Each row of numbers stands for one thing and depends on some of the facts below. Use the named rows to name the rest.

Named rows:
[  7  -1  -2  -1  -2  -3  -9   0   4  14 -11  12   5  -1  -2   4   2   6
  -1   6   5   1  -1   4   3   4   1   1   0   2  -4   4   1  -5   4  10
   6  -4  -5   4  -8  -5   4  -2   8  -2  -3  -2   3 -11   0   0  -4  -2] -> rudros
[-6  1 -3  5 -1  2  5  1 -5 -5  7 -5 -3  2 -1  0 -3  1 -6 -2 -9 -3  1  1
 -1  2  5  2 -3  4 -1 -7  4  8 -6 -2 -6 -1 -5 -1  3 10 -5  8 -1 -2  5  4
  0  2  2  3 10  1] -> gribastas
[  2  -4   8  -2  12  -1   3   0   8   9   3   6   2   0   5   4   5   5
  10   8   0   6   2  -4  -7  -1  -3   5   1  -3  -1   5   4  -3   6   3
  -3   5  13  -5  -4 -12   6  -5  -4   3  -5  -1   1   2  -5   8 -13   4] -> zistek
[  0   0   0   3  -6   6   3  -2 -10  -4  -4  -2  -2   1   4  -2  -3   3
  -3  -3  -3  -7   0   7  -1   0   4   0   0  -1   2  -6   0   5  -2  -1
  -4   1  -5   0   4   9  -3   0   2  -4   4   3  -6   4   5   2   8   0] -> nibrena
[  5  -5   5  -7   4  -7  -2  -1   3  -4   4   2   7  -5  -5  -2   6  -3
  12   0   6   8   2  -1   4  -1  -4  -4   0  -3  -1   7   3  -7   7  -1
   2   7  11  -4  -1 -11   6  -3  -4   3  -2  -6   2  -4  -8   4  -5   2] -> raskidru
[ 6 -4  5 -6  2 -6 -5 -3 -2  1 -2  5  4 -1 -8  1  5 -1 11  5  6  4  0 -2
  5 -2 -6 -2 -3 -3 -2  6  2 -7  9  2  1  4  8 -2 -3 -6  5  1  1  4 -2 -4
  5 -5 -1  2 -7  0] -> toste
[  4 -16  -2  -6   0 -12 -12   6  27  -5  19  -6  23 -17 -10 -10   9  -8
   9 -14   2  21   1  -8  -5  -2   0 -14  10  12  -9   0   4   8   8 -10
  20   1   2   4   1  -5   0   6  -8  -7 -10  -6  18 -10  -2  -8  15   5] -> feflak
[ -7   5 -17  -2  12  -3  -4   1   1  10  -3   3   2  -4  -5  -6  -2   5
  -9  -2   3   7   1  -9   4   2 -16  13   1  -5  -3   6   3  -9  -5  11
   3  -1  -1   8 -13  -9   4  -7 -16   3  -2  -2  -3 -12  -3  -5 -10  -1] -> kebrum
[ -5   4  -7   3  16  -8  -8  -3  18  -8  -8   1   4 -10  11 -14   0  -6
  -1 -14  14   2   9   6   7  13  -4 -12  12  -6   5   3  -3  -6  -7 -18
   8   3   0  12  -4  -8  14  -3 -12   5 -10  -6  -2 -19 -13 -17 -11 -11] -> dadre
[ -8   3 -16   4   7   9   9   5 -18 -10   4 -12  -4   0   1 -10  -9   1
 -12  -7  -6   4   1   8  -3   3 -11  13   2  -4   5   0  -3  -3 -18   4
  -2  -1  -7   8  -5   6  -2  -3 -19   0   7  -4 -12   0  11  -7   4   5] -> ragin
[ 1 -1  1  2 -5  7  2 -2 -7 -6 -2 -2 -2  1  4 -2 -4  4 -2 -2 -3 -5 -1  5
 -1  0  4  0  1  0  1 -5  0  4 -1 -2 -5  2 -4  0  4  7 -3  3  2 -4  5  3
 -6  6  5  3  8 -1] -> loto
[ 4 -3  3 -3  1 -2 -5 -1  4  5 -5  6  4  1  0  1  4  3  5  3  3  0  1  0
  0  1 -3 -1  0  1 -1  5  1 -3  5  2  3  1  2 -2 -4 -6  5 -2  3  0 -4 -3
  1 -5  0  1 -6 -1] -> voklos
[  0  -4   1   6  10  -6   9   7  -1   5   6   6   0   0   4   1   4   1
  -1   4  -4  12   8   1   1   8  -1   3  -3  -2  -6  11  10  -1   0   5
  -1   5   5  -5  -5  -3   8   5   5   5  -4  -5   3 -16  -1   4  -5   3] -> figram
[-1  1 -1  3 -5  5  4 -1 -7 -4 -2 -6 -3  2  3 -2 -5  2 -7 -3 -4 -5 -1  4
 -1  1  4  1  0  0  1 -5  0  3 -3 -2 -5  0 -6 -1  5 10 -5  3  1 -5  4  3
 -5  4  5  0  8 -1] -> soziplas
[ 8 -7  1 -5  1 -2 -7  1  7  2  2  4  9 -5 -5 -3  3  5  4  4  2  4  0 -4
 -2  0 -4 -1  4  0 -5  8  4 -3  8  3  4  4  4 -1 -3 -8  3 -3  3 -3 -6 -5
  3 -3  2  1 -2 -3] -> ladruma
[ 1  0  1  2 -4  6  3 -3 -8 -7 -3 -3 -2  2  4 -3 -5  4 -2 -3 -2 -7 -1  7
 -2  1  6 -1 -2  0  2 -6  0  4  0 -2 -6  2 -4 -3  5  6 -3  0  2 -5  4  3
 -7  5  4  1  8 -1] -> vigi
[-10   2   3  -5   4 -17  -4   0  20  -7   8   9  -1  -3  -8   0   8 -19
  14  -3   8  -1   8  10   9   4   5  -3   1  -5   2  -5  -2   1   2   0
   7  -4  -4   1   8 -20  12   8  -9  15  -2  -4   6   5 -43   7  -6   0] -> flisus
[  3   0   1   6  -9   7   8   1 -10  -5   0  -4  -5   3   3   1  -3  -4
  -1   3  -4  -5  -2   8  -1  -1   9  -2   1  -1   4  -1  -2   2  -4  -4
  -1  -1  -4   3   5   8  -3  -2   5  -5   6   0  -6  11   5  -3   9   1] -> medos
[  3   0   2   4  -6   6   7  -2 -13 -10   0  -6  -5   2   3   0  -4   1
   1   1  -3  -5  -1   8   2  -2   4  -2  -1  -1   1  -2  -2   2  -1  -5
  -4   4   0   0   7   9  -3   4   2  -3   5   2  -3   6   4   2   5   0] -> fazu
[-1 -2 -1  0 -5  7  3 -1 -6 -8  0 -2 -7  1  0 -3 -3  4 -2  3 -7 -9  1  4
  2  3  5 -1  0  1  1 -6  0  6 -2 -2 -6 -1 -6  1  7  5 -2  7  0 -5  4  2
 -4 12 -6  3  4 -3] -> nistin
[  5   5   5   2   3  -5  -2  -6 -15  13  -9   9   9  -1 -10  10   3   9
  17  14   9   9  -6   2  15 -10  -5   4 -12  -8 -10   1   4 -13  11  11
   5   0   8   8  -6  -1   5   6  -4   1   9   3   9 -13  -6  10  -8   7] -> dekeke

There are 2 kinds of fact about the things: grigan, satruk.
kikle | grigan davu
pledrus | grigan skatros
drunus | grigan lisko brostu dolo
brostu | grigan flisus dadre skebruk
voklos | grigan loto
kleze | satruk plubrul fludrosul
traze | grigan tobevi
kebrum | grigan beklu pefi | satruk dadre kikle
gokol | grigan stesam sogrudi
limak | grigan stesam
tridel | grigan koven gokol soziplas flistifin | satruk dekeke toste dolo
bofodrar | satruk bineki gufi
lozu | grigan beklu dekeke
pogrul | satruk klofik gokol naku
ragin | satruk baban dadre griples bosum
lisido | grigan lozu grukek
truskal | grigan fufilus | satruk figram sogrudi
medrube | grigan tobevi | satruk flisus skipido
bramim | grigan zisko flistifin
lefar | grigan tikidin
gufi | grigan plirokle
nazel | grigan draro
babri | grigan dekeke
kobi | satruk teflas lisko
sonabrim | satruk klofik
nutir | grigan skebruk
figram | grigan dolo
dadre | grigan nemek
rudros | grigan tridel bramim
skipla | satruk nazel rudros brefutik
linikla | grigan klustigur
bita | grigan draro dadrusis | satruk baflis baban legel kikle
plofu | grigan geplo flimagre
veflan | grigan fufilus nibrena
maver | satruk draro klibro tenenek
skalas | grigan babri linikla kebrum | satruk vemus
guze | grigan drunus tikidin geplo | satruk figram bosum
tobevi | grigan kistir
vare | grigan flisus medrube stesam
skipido | grigan flistifin
skifur | satruk flisus nistin kistir pledrus
grukek | grigan pledrus
buklo | satruk naflel voklos dekeke
topaklek | grigan limak geplo
bosum | grigan stesam
teflas | grigan magradres nutir
ledal | grigan magradres
fiko | grigan grukek
flimagre | grigan klustigur | satruk plofu legel
flegrar | satruk gobrim rudros trugi
nurukes | grigan dadre
drinire | grigan babri plofu
skebruk | grigan nemek
skatros | grigan dadre nurukes
dronek | grigan draro raskidru | satruk dadre zisko gufi
draro | grigan brostu
soziplas | satruk vigi skatros ladruma
pavogrik | grigan lisko | satruk figram tenenek zistek kabro kadris kikle dadrusis
geplo | satruk tenenek
dekeke | grigan klustigur zisko
nemek | grigan magradres
rukupon | grigan fadros skatros nurukes
pazas | satruk babri linikla medos
feflak | grigan tobevi nemek | satruk plebrek gokol skipido
plugrik | grigan fadros | satruk lisido grukek medos brostu
zistek | grigan draro flimagre
pozo | satruk flisus lozu drunus nimufla gufi fiko
klustigur | grigan brefutik
pefi | grigan kleze zisko brostu | satruk flisus valos
lisko | grigan draro zisko
magradres | satruk tenenek tasam
ladruma | grigan traze
plirokle | grigan tenenek | satruk nistin
bruklafik | grigan lisko | satruk griples linikla naku brostu fiko
loskipu | grigan fazu klustigur | satruk drigir lisido
gragar | satruk fazu grukek tasam
tudruk | grigan klustigur fadros dolo
fufilus | grigan bramim | satruk lisido
stesam | satruk vemus stotrom skipido milobas
davu | satruk griples
skedris | satruk draro baflis skagur liplam
gribastas | satruk drunus kabro milobas
koven | grigan bita skatros | satruk drigir
toste | grigan loskipu
fadros | grigan fazu dadre feflak dadrusis | satruk babri grukek tobevi
raskidru | grigan brefutik feflak toste
flisus | grigan brefutik skebruk

Rows to name:
No name comes twice in this set of rows, the named rows included.
[  9   5   4  -2  -1   0  -6   6   2   7  -3   3  -4   3  -2   5   4  -5
   2  13   1   1  -1  -3   4   1  -2  -6   2   3   1  18  -6  -9  -1   2
   8  -2   1   4  -5  -3   4   0  13   1  -7  -7   9  -1   6 -12 -15  -3] : grukek
[-1 -1 -5 -3  7 -4 -5  0  3  4 -3  2  1 -2 -3 -4  0  6 -3  0  2  3  3 -5
  2  3 -8  3  1 -3 -2  7  4 -4  2  6 -1  5  3 -1 -7 -9  4 -4 -4  3 -2 -3
 -2 -9  0  1 -8 -3] : kikle
[  3   0  11  -5   4 -15   4  -7 -21  -8   2   0   5  -1 -17   8   6  -7
  26   7  13  11  -3   6  18 -14 -12  -2 -16 -13  -3   3   4 -15  13   3
  -2   8  21   1   1  -5   7  10 -11  13   9  -2   7  -8 -11  10 -10   6] : klustigur
[  6   1   0  -6   3  -1 -10   0   3   3  -3   5   3   0  -5   2   4   2
   3   5   2   1   0   0   1  -1  -7  -1   2   2  -1   6  -3  -5   5   3
   6  -2  -1   2  -5  -7   4   2   1   2  -6  -6   4  -3   0  -4 -10  -2] : fiko
[  2  -6   7  -2  13   4   3  -1  15  11  -2   8   1  -1  10   4   8   6
  11   8   0   3   4  -5 -13   1  -1   4   4   1   1   5   4   1   7   0
  -1   3  11  -7  -4 -14   7 -10  -3   1  -9  -2  -1   5  -5   6 -12   4] : nazel
[-2  2 -3  6 -3 12  3 -6 -7  6 -9  2 -1  0  6 -1 -7 10 -1  2 -3 -4 -3  4
  0 -1  5  8  0 -3 -2 -9  2  1 -2  4 -4 -4 -6  6  4  8 -2 -2 -4 -9  6  8
 -7  5  1  7  7  2] : zisko
[  1  -1   6   3  16   8   6  -2  20  25  -5  15   5   0  15   9   7  13
  15  15  -4   8   1  -8 -16   0   5  10   7  -1  -4   3   7   3   6   5
   0   1  11  -3  -7 -13  10 -16  -6  -3  -9   1   0   9  -7  14 -13  10] : lisko
[ -7   5  -5  -2  -4   4  -2   2   3  -9   8  -5 -10   1  -6  -4  -3  -1
  -4   8 -12 -10   2  -2   7   1   3   4   1   5  -3  -8   1   6 -10  -2
  -5  -8 -14   5  11   5  -5  17  -2  -3   6   4   5  19 -21   3   2  -3] : skifur
[  2  16  12   0  18   2 -13  -2  11  -5 -10   0  -6   7  14  -1   4   2
  -2   5   5  -7   9  -3   1   8 -14 -17   3   6   2   9  -3 -10  -2 -24
  -2   5   4   3  -7   6   8  16   8   6 -15  -3  13 -16  11 -24 -31 -17] : skatros
[ 1  2  3  1 -5  7  2 -1 -9 -6 -1 -4  2  3  0  0 -3  0 -1 -7 -1 -4 -3 10
 -7 -6  1  0  1  2  5 -9 -4  3 -1 -3  1 -2 -4  0  2 10 -6  0 -2 -2  3  2
 -4  5 14 -1 11  3] : naku

Now the same things, written a new way:
Some things and their rows:
[  6   5 -18  41 -18  -7  -6   4   2  -1   0   1   3   8 -19  -1 -16   6
 -19 -15 -13   6   0  21   3  -4  -2 -13  14   2 -36] -> fadros
[  3  25  -1  -1 -11  -5  11  13  -9   7  -8  -4  10   1 -22  -6 -17  -4
  11   0  -1  -9   9 -15  -2 -12   4  -2   8   7 -12] -> bita
[ -2  19  -9 -10  -2 -10   5   4  12 -11   0   8   5   6   9  -8 -11 -11
   7   8   3   1  -2  24   6  -2   0   1  38   0  -7] -> tridel
[  4  10 -15 -13 -19  -2   7   5  10  -4   5   7   8   8  11 -14 -13  -4
   1   5   8  -3   3   8   6  -6   2  -5  42  -2 -14] -> truskal
[ -1  10   0 -12 -12  -3   1  -8  -3  -1  -3  10  -1   5  -1   5 -10 -15
  -8  -4  -2  21  -4  -9  -8  12  -6   5 -22   0   0] -> pozo
[  0   8   8 -18 -11  -6  -4  -1  -6  -5   0   5   7   2  -1   8   8 -13
   1  -3   0  26   4  14   3  10   0  11  -9   3  -7] -> sonabrim
[ -3 -14  12 -16   6   7   1 -13   0   0   0  16  -8  -4  -9   2  10   1
   4  -8   3   3  -1  -2  -8   7   2  -1 -11   6   5] -> drigir
[ -1 -13   7 -11   5   3  -6  -6  -4   2   1  -3  -2  -4   0   2  11  -1
   1  -6   0   2   0   0  -3  10  -1   1 -18   0  10] -> plubrul
[ -5   0  -9  -4   4  -3   2   5  -6  -2  -1 -14  -1   9  22  -5   4  -1
  12   7  12 -14  -6  12  10  -5   1   2  27   2   5] -> skipido
[ -1 -11   8  -7   3   4  -6  -5  -5   3   1  -3  -2  -3  -1   2  10   1
   4  -6  -2   0   2  -3  -2   8  -1   0 -21   0   9] -> dolo
[  2   0   3  20   4   2   2   8   8   1   2  -4  -1   1   3   1  -5  11
   3   3   1  -6  -2  -1   8 -11   1  -3   8  -2   2] -> toste
[ -1 -13   6  -8   4   5  -6  -7  -5   2   1  -4  -3  -3   1   2  10   0
   1  -6  -2   1   0  -2  -2   9  -1   1 -17   0   8] -> gobrim
[-11  10  10  -8  44  -4   5  14  22  -1   3  10   1   1 -10   4  -4  -7
   6  30 -14 -19  -1   4   8  -3  -3  24  42  -9  -8] -> gokol
[ -2 -12   8  -9   4   4  -6  -7  -5   3   1  -2  -3  -3   1   2  10  -1
   1  -5  -2   1   0   1  -2  10  -1   1 -19   0   8] -> trugi
[  0  -9  11  -9   3   3  -5  -7 -10   5   1  -2  -2  -4   5   4   5   4
  -9  -6   4  -1  -3  -9  -4   8   2   0 -17   1  16] -> kistir
[ -2  -7 -34  31  11   2  -4   1 -10   5  -3 -34  -3  -3 -27   2   1   9
  -5  -8 -12  -4  -8  27  -2  -3  -4 -27  21   7 -39] -> nurukes
[ -1  -7   9  -5   8   0  -9  -2  -5   0   0  -4   1  -3   3   6  15   0
   3  -6  -5   8   1   6   1  10   0   4 -18   1  10] -> naku
[  0   5   6  13  10   1   3   9   9   1   2  -3   0   1   3  -1  -6   7
   8   5   0 -14  -2  -2   8 -11   1   0  12  -2   5] -> plofu
[ -2 -13   7 -11   6   4  -6  -6  -6   3   1  -3  -2  -3  -1   2  10   0
   2  -6  -1   1   1  -1  -3   9  -1   1 -17  -1   8] -> naflel
[ -1 -10   7 -14   6   5  -4  -6  -3   3   1  -5  -1  -6  -2   2   9   1
   2  -4  -1   3   0  -2  -5   9  -1  -1 -19   0   7] -> baflis
[  0   3  -1  10  10   0   1   5   5  -1   1  -4   0   1   8  -2  -4   6
   7   5   3 -11  -3   5   6  -8   2  -3  16  -2   6] -> drinire

Which thing is each row?
No name comes twice in this set of rows, the named rows included.
[ -1   3 -15  20  17  -4  -9  -1  -1   3  -1 -27  -2   0 -13  -4 -11   8
   6  -7  -7 -16 -12  33   7  -1  -3 -17  29   4 -19] : pledrus
[  2 -16  13  -9   2  -7 -14 -16  -8   0   5 -16  -7 -22 -11   0  14  -6
  -5  12  12   2   1   7  -8   7  -4   9 -35  -2   3] : tenenek
[  3  -1   1  23   1   4   4  10   4   3   1  -1  -1  -1   0   5  -5  12
  -6   6  -1  -7  -1 -18   4 -13   3  -3   3  -1  -2] : raskidru
[  4  11  -9 -11 -21   0  10   8   9   1   4   9   9   7   0 -11 -18  -3
  -1   4   1  -5   6  -5   4  -8   2  -3  34  -3 -16] : guze
[ -6   6   3   3  30   1   7   8  16   2   2  12   0  -1 -10   2  -7   2
  -5  23  -9 -18  -1 -14   0  -7  -1  13  30  -8  -6] : vare
[ -2  -2   3  10  15   1   4  -2  12  -7  -3  21  -7   2  -3  -5  -3   9
   5  -5   5 -14  -4  14   0  -8   5  -7  21   5   4] : lisido
[ -3 -13 -41  17  -7  10  18   6 -12  -3  -5  -4  -3  -2  -4  11  17   9
 -27  20   0  10   0 -26 -17 -10   2 -16  10   0 -19] : skebruk
[ -3 -18   5 -19  -4   6  -5  -5  -8   5   4  -7  -2   2   5  -1  14  -3
   2  -4   2  -2   2  -4   2   8  -1   5  -6   1   2] : vemus
[  0  15 -10   2  -2  -6   4  -1   6  -4  -4   6   0   5 -24  -7 -18  -3
   5  -9  -1   1  -5  28   0  -6   1 -12  39  11 -32] : koven
[  4  28  -9  -6 -10  -2  11   6  12  -7  -2   5   9   1   3  -4 -19  -5
   8   6   3  11   0   6   0  -7   1  -9  20  -1  -5] : kebrum
[  1   0   2 -25 -22   0   0  -7  -2   0   2   9   2   5   0  -1  -1 -13
  -5  -4   2  16   3  -2  -2  10  -2   5  -6   1  -9] : gribastas
[ -3  21 -16   3 -19 -10  11   3 -10  -3 -11   4  -2  14   8  -6 -13 -15
   7   6   8  -5   1 -10  -2  -8  -3   6  -1   4   1] : pefi
[  5  14  -5  -9 -20  -8   9   4  -3   1  -1  -1   5  -2  -6 -12 -11  -8
   3  13  12  -8   8  -7  -1 -11   3   4  15   1 -12] : pavogrik
[ 11  11  14  27 -26   4   9   4  37 -10   4  36  -6  13  -6   2 -26   8
   7 -13   2  20  -1   2  10 -21  -1  -2  -2   2 -17] : loskipu

The same things again, as new rows of numbers:
Some things and their rows:
[-4 -3  2 11 15 -8 10  2 -8 -5 -8  8 -4] -> kadris
[ 13  -5   2  -4  -6  21 -11  10  -5  11  -4  25   2] -> figram
[  0 -33 -10  13  -2  12 -19   0   2   5  10  -1   6] -> nutir
[  9  -8   7   9 -11  31 -19  13   6   3   1   2   2] -> zistek
[ -2   0   6  10   9  -7  13   2 -12  -3  -9   2  -3] -> flistifin
[-6 -2  1 11 13 -8  9  1 -6 -6 -8  5 -6] -> gobrim
[ 10  17  -8 -17 -14  14  -2  -7  17   2  12   3  15] -> kebrum
[  4  11   7 -21 -17   3  -4 -14   8   4  -2   5  -3] -> skalas
[ 21   1   0 -23  -7  13  -3  10   2   2  19   8  -5] -> pledrus
[-16  13  -4 -11  10 -20  18 -15   2 -10 -12   2   3] -> kobi
[-24  14 -14 -13  14 -22  16 -12  -9   0 -16 -12   8] -> gragar
[-11  16  -4 -14 -23  20  -5  -5   2   5  10 -22   9] -> bruklafik
[ -2   4  -1  12  10 -19   0  13  -6 -10  -8  -3  -4] -> kistir
[-17  13  -3  -9  12 -18  19 -15   2 -10 -12   3   2] -> kleze
[ -6  -2   4  12  12 -10  10   3  -8  -4  -8   2  -4] -> nibrena
[  2  14  -3 -19 -13  32  -6  -3  23 -10   7  11  20] -> bita
[  6   8   5 -47   1   2   5  -5  23   4  14  22  27] -> koven
[-3  0  0 12 12 -6 14  2 -6 -6 -2  8 -3] -> baban
[  0  -5  -6  10   7 -13   6  11  -1 -11 -13 -10  -5] -> nistin
[-13  15  -3  -7  12 -19  17 -20   3 -11  -9   4   5] -> skedris
[ 13  -1  -2 -13  -3  14  -3   6   2   4  21   9  -6] -> rukupon

Name these rows:
No name comes twice in this set of rows, the named rows included.
[ 15  -5  11   0 -17  17 -10   7  -4   8   4   0   1] : rudros
[-14   5  -6  14   7  -1  20   4 -14  -1   9  -9  -8] : griples
[  9  11  -2 -27 -14   7  -1  -7  -2   8  -8  20  14] : truskal
[ 11  -3   2   3  -8  15 -10  11  11  15  12  -5 -17] : tudruk
[ 21 -11   5  -2 -18  16   0   0 -18  14   4  11   8] : bosum
[  8 -15   5   7 -15  35 -22  14   9  -4  -4  -5   6] : drunus
[18 -2  0  2 -7 20 -9  9  3  5 12 12  5] : kikle
[-10  15 -13  -7   7 -19  18 -11  11 -15  -5  -9   8] : bofodrar
[ 14  -1  12  11 -17  19 -13  12  16  22   5 -10 -23] : dekeke
[ 10  12   4 -25 -20   5   2 -14  -1   4   3   0  10] : tridel
[ -8  -9  -1  19  16 -13   9   0   0   0  -6   0 -14] : brefutik
[ 23 -17  10   2 -23  11  -1  -6 -23  16   3  -3   8] : limak
[-27  15 -13 -15   9 -21  20  -9 -10   1 -11 -14   5] : pazas

